Below are the code and all the weights of a small trained network. Each question names an input and a target symbol and asks about switching units off, where a switched-off unit gives its printed mean instead of its output.

import numpy as np


def w(rows, s, z=0):
    codes = np.array(rows[::2]) - 128.0
    scale = np.full(codes.shape[1], s)
    scale[-1] = z or s
    return codes * scale


def norm(h):
    return h / np.sqrt((h * h).mean(-1, keepdims=True) + 1e-5)


def softmax(a):
    e = np.exp(a - a.max(-1, keepdims=True))
    return e / e.sum(-1, keepdims=True)


def log_softmax(a):
    a = a - a.max(-1, keepdims=True)
    return a - np.log(np.exp(a).sum(-1, keepdims=True))


def net(x, mask):
    ids = ['ΔΘΛΞΠΣαγζημτψ'.index(c) for c in x.split()]
    T = len(ids)
    res = E[ids] + P[:T]
    u = 0
    for l in range(3):
        r = norm(res)
        for j in range(2):
            rows = slice(4 * j, 4 * j + 4)
            q, k, v = (r @ M[l][rows].T for M in (Q, K, V))
            z = softmax(np.where(np.tri(T) > 0, q @ k.T / 4**0.5, -1e9)) @ v
            o = O[l][rows]
            res = res + np.where(mask[u + j], z, o[:, -1]) @ o[:, :-1]
        u += 2
    return log_softmax(norm(res)[-1] @ U[:, :-1].T + U[:, -1])


Q, K, V, O = {}, {}, {}, {}
E = w([
[224,26,167,115,173],'Δ',
[124,143,186,140,171],'Θ',
[77,118,186,101,48],'Λ',
[173,93,68,133,64],'Ξ',
[146,109,139,86,139],'Π',
[165,41,28,115,89],'Σ',
[251,49,132,115,81],'α',
[160,126,74,118,45],'γ',
[107,89,103,122,247],'ζ',
[54,83,157,91,128],'η',
[142,201,167,120,148],'μ',
[106,188,65,53,180],'τ',
[206,175,160,132,107],'ψ',
],0.023)
P = w([
[179,184,33,255,159],'0',
[171,199,136,30,193],'1',
[133,168,131,33,163],'2',
[127,144,121,30,151],'3',
[126,116,119,33,140],'4',
[105,107,136,50,136],'5',
[126,108,122,48,142],'6',
[111,121,154,49,141],'7',
[82,116,133,57,135],'8',
[74,112,151,61,151],'9',
[75,108,121,76,130],'10',
[68,97,165,88,129],'11',
[66,105,161,77,122],'12',
],0.0057)
Q[0] = w([
[181,92,47,125,143],'0.h0',
[31,112,175,222,14],'0.h0',
[212,114,97,43,103],'0.h0',
[21,142,225,168,127],'0.h0',
[12,64,134,78,139],'0.h1',
[202,119,84,104,198],'0.h1',
[104,229,71,88,188],'0.h1',
[129,115,58,159,174],'0.h1',
],0.011)
K[0] = w([
[202,134,18,192,111],'0.h0',
[6,96,169,26,1],'0.h0',
[137,210,30,148,103],'0.h0',
[2,189,231,114,98],'0.h0',
[42,91,152,92,94],'0.h1',
[199,95,74,98,170],'0.h1',
[185,118,122,27,166],'0.h1',
[181,102,175,96,140],'0.h1',
],0.0094)
V[0] = w([
[255,148,101,120,189],'0.h0',
[96,141,18,57,123],'0.h0',
[189,189,47,222,147],'0.h0',
[149,105,163,150,110],'0.h0',
[180,107,152,82,154],'0.h1',
[96,144,218,125,88],'0.h1',
[134,90,158,49,117],'0.h1',
[102,185,145,170,152],'0.h1',
],0.0091)
O[0] = w([
[48,109,217,93,61,255],'0.h0',
[86,88,116,110,29,136],'0.h0',
[75,157,195,218,63,152],'0.h0',
[131,37,169,143,2,129],'0.h0',
[38,33,149,194,30,220],'0.h1',
[173,136,158,31,62,119],'0.h1',
[98,69,236,42,122,236],'0.h1',
[138,55,13,134,143,62],'0.h1',
],0.0045,0.0069)
Q[1] = w([
[176,163,36,91,191],'1.h0',
[244,61,102,101,55],'1.h0',
[43,59,119,123,110],'1.h0',
[130,76,144,198,36],'1.h0',
[178,140,42,163,179],'1.h1',
[185,140,169,60,154],'1.h1',
[174,158,83,142,83],'1.h1',
[129,119,92,77,162],'1.h1',
],0.011)
K[1] = w([
[132,142,102,108,164],'1.h0',
[5,128,168,146,122],'1.h0',
[129,128,157,148,89],'1.h0',
[108,103,175,124,101],'1.h0',
[134,119,146,55,116],'1.h1',
[75,111,111,123,128],'1.h1',
[124,97,149,81,120],'1.h1',
[82,124,150,128,112],'1.h1',
],0.017)
V[1] = w([
[156,133,59,172,180],'1.h0',
[198,157,129,139,109],'1.h0',
[90,131,208,60,121],'1.h0',
[100,169,91,106,208],'1.h0',
[252,184,203,122,172],'1.h1',
[127,116,1,190,128],'1.h1',
[111,215,108,161,155],'1.h1',
[18,96,91,146,135],'1.h1',
],0.0066)
O[1] = w([
[189,34,137,197,118,2],'1.h0',
[176,164,124,166,76,106],'1.h0',
[38,131,253,67,234,253],'1.h0',
[129,133,145,150,31,56],'1.h0',
[208,101,120,214,188,110],'1.h1',
[171,117,80,111,206,69],'1.h1',
[109,244,141,59,186,117],'1.h1',
[89,98,242,185,133,150],'1.h1',
],0.0051,0.0056)
Q[2] = w([
[157,159,73,150,137],'2.h0',
[149,109,135,86,138],'2.h0',
[111,156,123,157,125],'2.h0',
[94,114,164,145,159],'2.h0',
[83,128,164,134,118],'2.h1',
[77,102,200,5,134],'2.h1',
[113,126,106,139,147],'2.h1',
[76,135,182,27,119],'2.h1',
],0.026)
K[2] = w([
[27,102,197,57,106],'2.h0',
[114,136,99,205,153],'2.h0',
[164,143,194,70,143],'2.h0',
[172,141,106,129,182],'2.h0',
[57,130,136,124,87],'2.h1',
[50,84,251,75,117],'2.h1',
[78,130,79,193,185],'2.h1',
[31,129,230,73,149],'2.h1',
],0.016)
V[2] = w([
[126,181,104,119,31],'2.h0',
[76,68,93,179,111],'2.h0',
[153,92,125,129,103],'2.h0',
[117,120,96,82,161],'2.h0',
[125,6,53,154,74],'2.h1',
[176,85,159,133,188],'2.h1',
[77,116,114,180,154],'2.h1',
[137,116,191,164,58],'2.h1',
],0.015)
O[2] = w([
[128,137,85,138,40,131],'2.h0',
[108,57,42,201,86,126],'2.h0',
[203,60,116,70,97,128],'2.h0',
[76,124,93,31,151,106],'2.h0',
[115,74,183,66,107,4],'2.h1',
[236,58,120,200,214,137],'2.h1',
[34,100,148,199,145,104],'2.h1',
[156,123,254,179,91,170],'2.h1',
],0.0093,0.013)
U = w([
[169,34,163,142,192,99],'Δ',
[185,137,92,195,223,254],'Θ',
[214,160,120,3,117,65],'Λ',
[133,115,80,180,88,117],'Ξ',
[24,113,206,178,123,177],'Π',
[106,40,48,155,120,196],'Σ',
[198,69,156,135,102,81],'α',
[142,157,67,154,67,97],'γ',
[60,65,80,185,238,81],'ζ',
[140,64,72,35,216,62],'η',
[155,218,103,175,152,41],'μ',
[49,192,45,109,167,191],'τ',
[191,218,175,195,85,17],'ψ',
],0.0077,0.0031)

Each question gives the input, a string of symbols that net reads in full, and the target symbol t.
The units are the heads (4 rows each of Q, K, V and O). Each row of codes is followed by its name. A weight is (code - 128) times the scale printed after its matrix; where a second scale follows, it is the last column's (O and U).
mask holds one flag per head, layer by layer. A switched-off head (its flag False) gives its mean, the last column of its rows in O, instead of its output. The means were averaged over made-up inputs and are rounded, as every weight is.
A unit's drop is (log p(t) with every unit on - log p(t) with that unit switched off) / (log p(t) with every unit on - log p(t) with every unit switched off).
The circuit of an input: a set's keep is (log p(t) with only the set's units on - log p(t) with every unit switched off) / (log p(t) with every unit on - log p(t) with every unit switched off). Starting from all 6 units, units are removed one at a time, each time the one whose removal leaves the highest keep (on an exact tie, the one counted first), for as long as the keep stays at least 0.8.
circuit, biggest first: the units of the circuit, biggest drop first
unit that matters most: the unit with the biggest drop
heads that matter: for each layer, one digit per head in row order, 1 if its drop is at least 0.15 and else 0, layers parted by /
drop of u: that unit's drop, to one decimal
input Θ Π τ τ τ ψ, target Θ: circuit, biggest first => (2.h1, 1.h1, 0.h1)
input τ Π η Σ τ ψ Λ, target τ: circuit, biggest first => (0.h0, 2.h0, 1.h0)
input Θ Θ Π η Σ Θ τ, target Θ: unit that matters most => 0.h0
input Π Λ Λ ζ, target Π: circuit, biggest first => (0.h0, 2.h1)
input Π Λ γ η Δ Π Θ Π ζ Ξ τ, target Π: circuit, biggest first => (0.h0, 2.h1)
input ψ Λ τ Π Θ τ, target ψ: circuit, biggest first => (2.h0, 1.h0, 0.h1)
input Λ α ψ Π Σ Σ Λ Ξ, target Λ: heads that matter => 11 / 10 / 10
input η Θ Θ, target Θ: heads that matter => 10 / 10 / 01
input Π Λ Ξ τ α, target Π: circuit, biggest first => (0.h0, 2.h1, 0.h1)
input Π Λ η ψ Θ ψ Λ η Δ, target Π: heads that matter => 10 / 00 / 01
input τ Σ Π η Λ Θ Ξ Π ζ γ, target τ: circuit, biggest first => (0.h1, 2.h0)
input Θ Σ Λ Π η Π Π τ Δ, target Θ: heads that matter => 11 / 01 / 01
input Λ μ Π Π Π Σ γ γ τ Λ Δ, target Λ: heads that matter => 11 / 00 / 10
input τ τ Λ μ ψ Π Δ γ Λ Π Π ζ μ, target τ: unit that matters most => 2.h0
input Σ ψ Π Π Π Π Π Π Λ α Π τ η, target Σ: heads that matter => 10 / 00 / 10
input Π ψ Ξ, target Π: circuit, biggest first => (2.h1, 0.h1)
input Π τ Π ψ Π Π Π Λ γ, target Π: circuit, biggest first => (1.h0, 2.h1, 1.h1)
input ψ Λ ψ Θ, target Θ: circuit, biggest first => (0.h0, 2.h1, 0.h1)
input ψ Π α, target ψ: circuit, biggest first => (0.h0, 2.h0)
input Σ Π Λ Ξ, target Σ: circuit, biggest first => (2.h0)
input Θ Π Θ ψ Ξ Π, target Θ: circuit, biggest first => (1.h1, 2.h1, 0.h1)
input Θ Θ Λ Π, target Θ: circuit, biggest first => (0.h0, 2.h1)
input η Π Ξ α Λ ψ Λ η, target η: heads that matter => 10 / 00 / 00
input ψ γ Π α, target ψ: heads that matter => 10 / 00 / 10
input Π Λ ψ, target Π: heads that matter => 11 / 00 / 01
input Π Λ γ, target Π: drop of 1.h0 => 0.1
input Π τ Π ζ Π Λ ζ η τ, target Π: drop of 2.h0 => -0.1
input τ τ τ η ψ Δ γ η Θ γ Π Ξ, target τ: unit that matters most => 1.h0
